[[153 130 124 106 141 133 132 125 131 121 120 108 126 141]
 [155 127 139 102 140 132 128 123 137 124 122 111 116 135]
 [155 129 130 110 135 118 136 122 134 128 123 106 124 144]
 [151 132 133 117 142 132 134 130 132 125 124 105 117 140]
 [156 130 126 105 144 121 123 123 137 119 121 110 123 139]] value 126

[[143 142 135 128 130 129 127 126 120 121 123 125 120 121]
 [134 139 135 135 135 131 132 129 126 125 120 124 131 123]
 [130 132 132 129 131 131 132 139 133 128 131 137 130 139]
 [124 135 125 125 125 122 122 119 122 119 117 123 126 121]
 [130 134 132 134 143 140 139 133 130 131 133 130 133 132]
 [138 136 137 135 132 127 130 125 128 131 125 124 129 123]
 [102 113 124 123 128 128 133 132 137 139 137 136 143 140]
 [122 126 127 122 131 121 126 129 125 129 121 121 124 116]
 [117 124 121 122 124 125 123 125 116 117 121 119 129 125]
 [109 116 117 122 127 125 129 131 132 134 135 138 136 138]] value 120

[[120 128 137 108 142 135 128 153 126 135 133]
 [151 128 116 136 148 129 110 110 141 128 131]
 [119 104 108 111 130 151 137 145 137 127 132]
 [137 118 115 117 119 147 135 132 143 111 140]
 [145 131 130 120 142 144 112 122 128 130 135]
 [127 122 141 136 130 138 137 117 133 132 143]] value 135

[[106 133 120 119 127 141]
 [105 139 116 117 133 132]
 [114 128 125 125 143 135]
 [131 136 130 121 111 117]
 [113 129 116 126 123 123]
 [115 124 135 116 120 130]
 [119 123 136 130 121 132]
 [122 158 111 129 131 144]
 [111 144 118 113 125 139]] value 127

[[129 132 125 128 128 131 133]
 [124 124 138 128 130 128 123]
 [129 118 128 133 109 134 128]
 [122 136 131 128 144 129 125]
 [126 121 132 133 116 135 128]
 [123 143 129 126 153 126 130]] value 131

[[142 139 114  99 146 122 149]
 [121 125 156 147 109 140 128]
 [129 138 145 130 126 142 122]
 [126 119 114 129 133 118 124]
 [130 140 141 125 130 142 121]
 [134 141 116  99 144 133 142]
 [115 121 128 153 112 127 114]
 [116 119 155 149 109 140 121]
 [143 138 115  99 146 122 149]
 [115 119 142 153 109 137 114]
 [143 133 115 103 146 118 148]] value 122

[[128 127 138 122 129 128 124 129 126 142 133 136 127 138 122 129]
 [126 127 127 125 126 127 134 128 128 124 123 130 132 129 130 149]
 [127 128 124 132 130 128 127 130 130 127 130 125 130 135 122 132]
 [127 127 122 133 130 136 129 128 127 120 127 132 128 127 125 124]
 [130 127 128 129 125 127 130 128 128 127 126 127 128 125 131 128]
 [127 129 122 126 129 114 129 128 127 123 128 125 129 132 129 142]
 [128 130 134 135 127 129 128 127 128 127 127 125 130 134 127 133]
 [126 126 122 129 129 129 129 126 129 137 129 133 127 119 132 132]] value 122
---
[127 105 114 124] gives 124

[[126 122 133 131 116]
 [114 127 122 124 149]
 [126 142 123 147 125]] gives 131

[[113 145 153 135]
 [ 99 148 139 105]
 [137 102 115 124]] gives 135

[[139 100 110 131]
 [139 115 120 129]
 [122 130 131 127]] gives 131

[150 129 132 149] gives 149

[100 116 111 112 130 123] gives 112

[133 152 150 139 138] gives 139

[153 128 154 142 149] gives 142

[149 106 107 109 124] gives 109

[157 129 156 155] gives 155
---
[[151 138 124 124 102 135]
 [141 133 131 143 131 126]
 [141 133 131 145 131 117]] value 126

[[133 133 125 133]
 [121 125 151 124]] value 133

[[153 129 116 123]
 [143 156 124 134]] value 123

[[127 129 128 130 130 129]
 [137 122 132 117 123 127]
 [150 113 139 100 114 126]] value 127

[[125 129 152 115 122]
 [140 155 140 157 145]
 [149 130 116 149 150]] value 145

[[119 136 131 116 148 143]
 [117 136 131 115 149 144]
 [115 137 131 114 150 145]] value 144
---
[[142 154 130 127 124 130]
 [131 152 141 129 124 127]
 [155 141 129 128 124 131]] -> 128

[[110 124 127 118 134 122]
 [154 135 101 131 122 131]
 [146 136 121 125 108 132]] -> 125

[[131 154 124 108 132 146]
 [124 129 115 132 121 119]
 [123 126 118 136 121 117]] -> 136

[[142 144 157 143 138 146 138]
 [140 142 142 142 146 143 146]
 [139 144 158 142 155 146 155]] -> 155

[[127 134 134 129 148 123]
 [129 134 134 131 148 122]
 [128 149 141 152 130 145]] -> 152

[[129 128 127 120 132 124 133]
 [123 128 126 155 116 139 107]
 [127 131 139 147 114 144 119]] -> 114

[[121 138 151 119 121]
 [139 131 129 130 139]
 [137 122 138 118 132]] -> 138

[[123 137 121 128 117 133]
 [127 139 127 134 125 136]
 [138 119 134 156 110 117]] -> 156

[[124 130 152 124]
 [131 132 147 126]
 [112 123 127 123]] -> 123

[[113 133 120 117 128]
 [134 154 123 110 118]
 [143 138 132 122 131]] -> 132
---
[118 131  98 136 113] -> 118
[154 132 100 140 135] -> 135
[106 124 143 117 127] -> 124
[131  98 115 114 121] -> 115
[127 113 152 140 137] -> 137
[116 112 104 110 130] -> 112
---
109	137	131	129	106	120 >> 120

105	117	125	123	143	119	122 >> 119

127	121	126	130	128	150	131 >> 127

102	150	107	139	129 >> 129

101	108	120	131 >> 120

121	136	127	126	134	129
130	129	132	126	125	132
116	118	153	133	128	124
>> 121
---
[[131 103 104 145]
 [123 123 121 123]] yields 145, 123

[106 133 103 117] yields 117, 106

[[128 146 128 100]
 [121 146 117 115]] yields 100, 121

[[137 130 102 106 120]
 [139 132  99 100 119]
 [113 126 151 115 116]] yields 120, 113

[154 151 126 146 130 144] yields 144, 154

[[149 129 131 115]
 [127 132 128 139]
 [125 129 139 133]] yields 115, 125

[ 99 138 129 140] yields 140, 99

[151 120 111 121 124] yields 124, 151
---
[102 101 125 122 124 136] gives 136, 102

[[137 155 125 125 130]
 [141 128 130 126 130]] gives 130, 141

[124 104 140 133 117] gives 117, 124

[129 119 135 149 120 114] gives 114, 129

[119 117 144 150] gives 150, 119

[[132 105 117 144]
 [119 104 122 135]] gives 144, 119

[111 112 148 119 118 104 110] gives 110, 111
---
[[107 104 127 117]
 [125 127 115 124]
 [132 136 118 138]] -> 107

[[137 137 121 115 126]
 [127 127 123 104 135]
 [119 119 124 127 124]] -> 137

[[146 129 133 132]
 [115 132 114 141]
 [157 130 126 133]] -> 146

[[125 149 115 141]
 [128 128 127 128]
 [125 149 115 141]] -> 125

[[151 131 151 134 129 142]
 [118 150 118 143 116 137]
 [125 147 125 126 130 133]] -> 151

[[118 122 107 127 116 134]
 [113 120 102 129 116 136]
 [147 136 149 129 136 147]] -> 118
---
[[122 128 117 143]
 [116 138 128 130]
 [124 149 145 128]] Out: 128

[[109 100 124 123 123]
 [101 102 133 117 118]] Out: 100

[[127 128 157 129]
 [128 125 124 127]
 [127 128 153 128]] Out: 128

[125  99 151 111] Out: 99

[125 135 107 156] Out: 135

[137 126 142 105 133] Out: 126
---
134  123  129  131  129
106  137  142  127  119
127  110  153  145  134
-> 123

155  155  139  148
114  102  108  140
120  125  126  119
-> 155

102  142  155  115
136  130  156  140
146  126  154  144
-> 142

129  120  118  155  134
126  143  110  131  136
120  136  123  123  119
-> 120

115  129  145  132  125  128  130
131  128  125  127  130  128  101
129  128  125  127  127  128  156
-> 129

103  117  134  112  131  123
105  111  133  116  125  128
151  155  128  132  130  133
-> 117
---
[[132 127 131 127 136 127]
 [127 129 128 129 128 129]
 [109 100 126 120 136 156]] yields 132

[[116 129 112 133 122 124 125]
 [130 115 136 104 123 119 122]
 [131 122 141 107 129 117 123]] yields 116

[[114 116 129 134]
 [134 101 124 128]
 [123 124 122 139]] yields 114

[[101 134 156 133]
 [100 135 153 135]
 [102 137 152 134]] yields 101

[[122 120 127 125 128]
 [131 131 110 125  98]
 [116 120 130 123 126]] yields 122

[[138 149 139 113 127]
 [138 149 139 113 126]
 [123 117 122 135 129]] yields 138

[[123 111 130 142 127]
 [130 121 153 126 139]
 [115 132 108 131 117]] yields 123
---
[146 154 128 132 133 127] ==> 154
[115 115 106 123] ==> 115
[100 136 122 100] ==> 136
[124 125 119 154 131 118 124] ==> 125
[127 122 106 127 114 154 124] ==> 122
[154 131 145 135] ==> 131
[135 125 138 150] ==> 125
[107 153 129 137 136] ==> 153
---
[109 125 136 122 102] result: 136

[[122  98 115 139 128]
 [118 113 126 128 131]] result: 115

[[123 113 106 117 129]
 [122 120 111 116 134]] result: 106

[[122 138 127 151 124]
 [135 132 127 130 127]] result: 127

[107 139 116 150 132] result: 116

[[144 146 136 132 124]
 [139 120 125 124 125]
 [113 101 118 123 129]] result: 136

[115 106 145 133 120] result: 145

[129 139 120 151 132] result: 120

[[124 140 123 129 134]
 [128 115 135 150 134]] result: 123
---
[154 146 120 107 119] --> 107
[131 137 121 150 130 144] --> 130
[109 115 140 101] --> 140
[ 98 122 123 115 113 137 143] --> 137
[124 101 104 110 143] --> 110
[113 123  98 148 145 139 131] --> 139
---
[[127 123 127 133]
 [129 115 105 117]
 [123 129 132 137]] Out: 123

[[132 119 150 131 115 129]
 [122 131 119 124 123 126]
 [140 140 122 140 141 139]] Out: 131

[[136 114 128 152]
 [126 135 133 100]
 [142 109 142 118]] Out: 114

[[124 104 119 105 142 152]
 [107 106 118 108 132 131]
 [119 119 124 140 132 114]] Out: 105

[[127 131 115 140]
 [110 103 134 104]
 [151 133 141 132]] Out: 131

[[134 107 135 134 132]
 [125 121 130 122 124]
 [124 125 131 132 125]] Out: 135

[[128 126 126 127]
 [127 132 103 129]
 [126 134 128 129]] Out: 126

[[127 127 132 114 149]
 [125 111 152 111 130]
 [127 126 147 105 147]] Out: 132

[[122 115 124 139 136 152 131]
 [133 138 141 135 119 129 120]
 [122 111 127 135 129 135 115]] Out: 136
